Here is a tiny trained network, its code and every weight. The questions are about switching its units off for an input and a class, where a switched-off unit gives its printed mean instead of its output.

import numpy as np


def w(rows, s, z=0):
    codes = np.array(rows[::2]) - 128.0
    scale = np.full(codes.shape[1], s)
    scale[-1] = z or s
    return codes * scale


def norm(h):
    return h / np.sqrt((h * h).mean(-1, keepdims=True) + 1e-5)


def f(y):
    return y / 2 * (1 + np.tanh(0.7978845608 * (y + 0.044715 * y**3)))


def log_softmax(a):
    a = a - a.max(-1, keepdims=True)
    return a - np.log(np.exp(a).sum(-1, keepdims=True))


def net(x, mask):
    res = np.array(x, float).reshape(1, 2) / 4 @ E
    u = 0
    for l in range(3):
        y = f(norm(res) @ A[l][:, :-1].T + A[l][:, -1])
        res = res + np.where(mask[u : u + 12], y, B[l][:, -1]) @ B[l][:, :-1]
        u += 12
    return log_softmax(norm(res)[-1] @ U[:, :-1].T + U[:, -1])


A, B = {}, {}
E = w([
[156,170,161,109],'x0',
[71,254,153,131],'x1',
],0.0078)
A[0] = w([
[147,149,117,164,132],'L0N0',
[227,102,254,112,4],'L0N1',
[178,196,206,49,160],'L0N2',
[151,79,85,107,133],'L0N3',
[194,90,116,183,124],'L0N4',
[115,139,155,120,107],'L0N5',
[114,234,175,217,114],'L0N6',
[66,138,141,145,110],'L0N7',
[137,108,131,244,117],'L0N8',
[139,181,59,157,34],'L0N9',
[86,133,125,213,185],'L0N10',
[16,203,4,176,174],'L0N11',
],0.0093,0.0027)
B[0] = w([
[132,136,95,157,130],'L0N0',
[103,176,84,147,180],'L0N1',
[148,2,65,217,222],'L0N2',
[185,168,180,109,183],'L0N3',
[206,210,200,103,180],'L0N4',
[109,120,99,141,130],'L0N5',
[71,216,142,220,245],'L0N6',
[94,144,121,65,149],'L0N7',
[224,72,109,63,141],'L0N8',
[143,170,147,108,127],'L0N9',
[144,58,25,85,165],'L0N10',
[94,175,119,54,253],'L0N11',
],0.0058,0.0063)
A[1] = w([
[50,92,36,189,225],'L1N0',
[186,116,87,128,122],'L1N1',
[136,219,203,88,148],'L1N2',
[147,197,101,141,136],'L1N3',
[106,73,29,50,1],'L1N4',
[152,143,132,62,121],'L1N5',
[144,126,156,3,116],'L1N6',
[163,146,169,181,91],'L1N7',
[102,114,104,64,70],'L1N8',
[101,118,98,63,79],'L1N9',
[132,123,74,69,135],'L1N10',
[135,138,131,107,87],'L1N11',
],0.011,0.0037)
B[1] = w([
[142,149,152,80,254],'L1N0',
[75,181,83,100,183],'L1N1',
[120,67,118,89,177],'L1N2',
[146,101,81,127,171],'L1N3',
[106,56,254,139,154],'L1N4',
[86,106,149,128,155],'L1N5',
[103,81,182,149,186],'L1N6',
[162,110,155,176,153],'L1N7',
[110,150,197,164,133],'L1N8',
[151,147,161,163,137],'L1N9',
[91,164,197,97,154],'L1N10',
[94,137,131,116,120],'L1N11',
],0.0096,0.0063)
A[2] = w([
[92,165,121,114,99],'L2N0',
[97,141,188,103,143],'L2N1',
[172,66,122,126,163],'L2N2',
[42,168,85,79,97],'L2N3',
[46,102,129,222,252],'L2N4',
[168,62,172,73,183],'L2N5',
[85,131,200,65,82],'L2N6',
[154,134,172,179,53],'L2N7',
[117,77,74,156,111],'L2N8',
[52,155,108,10,231],'L2N9',
[169,63,185,132,138],'L2N10',
[155,85,102,93,232],'L2N11',
],0.012,0.002)
B[2] = w([
[152,102,77,90,161],'L2N0',
[96,56,118,200,164],'L2N1',
[95,178,112,50,206],'L2N2',
[88,13,52,93,215],'L2N3',
[165,54,186,127,173],'L2N4',
[140,127,185,57,254],'L2N5',
[164,135,151,216,187],'L2N6',
[129,83,127,234,133],'L2N7',
[105,152,172,155,139],'L2N8',
[74,112,65,152,230],'L2N9',
[172,175,72,2,229],'L2N10',
[138,209,136,126,188],'L2N11',
],0.0069,0.0071)
U = w([
[130,56,232,102,108],'0',
[95,80,43,119,212],'1',
[143,141,151,138,2],'2',
[211,211,62,150,108],'3',
[197,163,153,2,169],'4',
[106,85,160,138,67],'5',
[178,103,138,242,142],'6',
],0.019,0.0076)

Each question gives the input, the list of numbers given to net, and the class t.
The units are the neurons (one row each of A and B). Each row of codes is followed by its name. A weight is (code - 128) times the scale printed after its matrix; where a second scale follows, it is the last column's (A, B and U).
mask holds one flag per neuron, layer by layer. A switched-off neuron (its flag False) gives its mean, the last column of its row in B, instead of its output. The means were averaged over made-up inputs and are rounded, as every weight is.
A unit's drop is (log p(t) with every unit on - log p(t) with that unit switched off) / (log p(t) with every unit on - log p(t) with every unit switched off).
The circuit of an input: a set's keep is (log p(t) with only the set's units on - log p(t) with every unit switched off) / (log p(t) with every unit on - log p(t) with every unit switched off). Starting from the 12 units with the biggest drops (on a tie, the unit counted first), units are removed one at a time, each time the one whose removal leaves the highest keep (on an exact tie, the one counted first), for as long as the keep stays at least 0.8.
units of the circuit, in order: the units of the circuit, biggest drop first
most important unit: the unit with the biggest drop
top k neurons: the k neurons with the biggest drops, biggest first
top k neurons in layer l: the k neurons of layer l with the biggest drops, biggest first
drop when u is switched off: that unit's drop, to one decimal
input [6,5], class 1: units of the circuit, in order => (L0N4, L1N0, L1N2, L1N3)
input [8,4], class 6: most important unit => L0N2
input [-7,3], class 0: units of the circuit, in order => (L1N4, L0N10, L0N8)
input [-4,-1], class 0: top 2 neurons => (L0N6, L0N2)
input [-8,3], class 0: top 2 neurons => (L1N4, L0N10)
input [7,-2], class 3: top 2 neurons in layer 0 => (L0N11, L0N1)
input [8,0], class 6: top 2 neurons in layer 0 => (L0N11, L0N10)
input [6,-1], class 3: top 3 neurons in layer 0 => (L0N1, L0N6, L0N11)
input [3,0], class 6: top 2 neurons => (L0N2, L0N11)
input [4,4], class 1: top 3 neurons => (L0N4, L1N0, L0N3)
input [5,-1], class 3: top 2 neurons => (L1N0, L0N1)
input [3,-1], class 3: top 3 neurons => (L0N11, L0N1, L2N5)
input [4,2], class 6: drop when L0N2 is switched off => 0.2
input [2,1], class 6: drop when L0N6 is switched off => 0.5
input [-7,0], class 0: drop when L2N6 is switched off => 0.0
input [7,5], class 6: top 3 neurons in layer 0 => (L0N2, L0N6, L0N11)
